Below is a small trained network, with its code and all its weights. Each question gives an input and a class and asks what happens when units are switched off, that is, made to give their printed mean instead of their output.

import numpy as np


def w(rows, s, z=0):
    codes = np.array(rows[::2]) - 128.0
    scale = np.full(codes.shape[1], s)
    scale[-1] = z or s
    return codes * scale


def f(y):
    return y / 2 * (1 + np.tanh(0.7978845608 * (y + 0.044715 * y**3)))


def log_softmax(a):
    a = a - a.max(-1, keepdims=True)
    return a - np.log(np.exp(a).sum(-1, keepdims=True))


def net(x, mask):
    res = np.array(x, float).reshape(1, 7) / 4 @ E
    y = f(res @ A[0][:, :-1].T + A[0][:, -1])
    res = res + np.where(mask, y, B[0][:, -1]) @ B[0][:, :-1]
    return log_softmax(res[-1] @ U[:, :-1].T + U[:, -1])


A, B = {}, {}
E = w([
[66,77,181,118,54],'x0',
[224,103,209,222,43],'x1',
[169,186,126,205,170],'x2',
[139,81,56,132,99],'x3',
[203,151,188,67,88],'x4',
[92,183,173,115,2],'x5',
[100,177,192,143,97],'x6',
],0.0094)
A[0] = w([
[83,127,185,118,246,253],'n1',
[140,106,16,39,183,88],'n2',
[6,156,42,111,122,200],'n3',
[201,104,66,222,165,121],'n4',
[205,254,79,216,113,155],'n5',
[156,82,45,165,158,85],'n6',
],0.016,0.0031)
B[0] = w([
[137,221,49,201,83,205],'n1',
[205,140,82,12,167,249],'n2',
[2,130,153,59,121,231],'n3',
[105,39,114,220,130,219],'n4',
[147,133,238,124,212,229],'n5',
[111,58,47,143,139,199],'n6',
],0.021,0.019)
U = w([
[162,144,184,160,201,128],'0',
[39,134,117,78,135,73],'1',
[183,98,185,125,8,253],'2',
[135,62,79,172,191,90],'3',
[152,191,89,173,148,142],'4',
[187,121,58,75,195,120],'5',
],0.013,0.0045)

Each question gives the input, the list of numbers given to net, and the class t.
The units are the neurons (one row each of A and B). Each row of codes is followed by its name. A weight is (code - 128) times the scale printed after its matrix; where a second scale follows, it is the last column's (A, B and U).
mask holds one flag per neuron, in row order. A switched-off neuron (its flag False) gives its mean, the last column of its row in B, instead of its output. The means were averaged over made-up inputs and are rounded, as every weight is.
A unit's drop is (log p(t) with every unit on - log p(t) with that unit switched off) / (log p(t) with every unit on - log p(t) with every unit switched off).
The circuit of an input: a set's keep is (log p(t) with only the set's units on - log p(t) with every unit switched off) / (log p(t) with every unit on - log p(t) with every unit switched off). Starting from all 6 units, units are removed one at a time, each time the one whose removal leaves the highest keep (on an exact tie, the one counted first), for as long as the keep stays at least 0.8.
circuit, biggest first: the units of the circuit, biggest drop first
unit that matters most: the unit with the biggest drop
top k neurons: the k neurons with the biggest drops, biggest first
drop when u is switched off: that unit's drop, to one decimal
input [1,3,5,7,8,6,-8], class 0: top neuron	[n5]
input [8,7,-6,-6,-5,2,7], class 2: circuit, biggest first	[n3; n5]
input [-7,3,-8,7,-3,3,4], class 1: top 2 neurons	[n2; n4]
input [-2,3,-4,-8,7,6,5], class 2: top 2 neurons	[n3; n5]
input [4,1,3,-4,0,2,1], class 0: top 3 neurons	[n3; n2; n1]
input [8,0,2,0,3,-3,5], class 2: circuit, biggest first	[n3; n2; n5; n6]
input [8,8,-4,4,1,-3,-3], class 2: circuit, biggest first	[n2; n6]
input [-5,5,-3,2,-3,-1,6], class 0: circuit, biggest first	[n6; n5]
input [1,4,-8,7,-1,4,2], class 2: top 2 neurons	[n3; n2]
input [6,6,-3,-1,5,-4,1], class 2: top 3 neurons	[n2; n5; n3]
input [-2,-2,5,-1,-6,-7,-6], class 3: top 2 neurons	[n4; n6]
input [0,-4,3,4,8,7,1], class 0: top 3 neurons	[n3; n2; n1]
input [-2,7,-5,6,5,-2,1], class 2: top 3 neurons	[n2; n6; n5]
input [-7,-3,8,6,3,0,2], class 0: unit that matters most	n5
input [-6,3,-6,1,8,7,-6], class 2: top 2 neurons	[n2; n3]
input [-2,6,-7,0,7,-1,7], class 2: top 3 neurons	[n2; n5; n3]
input [3,1,-8,-2,-7,-7,0], class 1: top 2 neurons	[n3; n5]
input [-3,6,-8,4,6,4,-2], class 2: top 2 neurons	[n2; n3]
input [2,2,7,1,2,6,-7], class 0: drop when n1 is switched off	0.0
input [-3,2,0,-2,-5,-6,-7], class 3: unit that matters most	n4
input [6,-6,7,0,-6,-7,1], class 1: drop when n3 is switched off	5.7
input [6,1,-6,7,-4,-7,2], class 1: drop when n1 is switched off	0.2
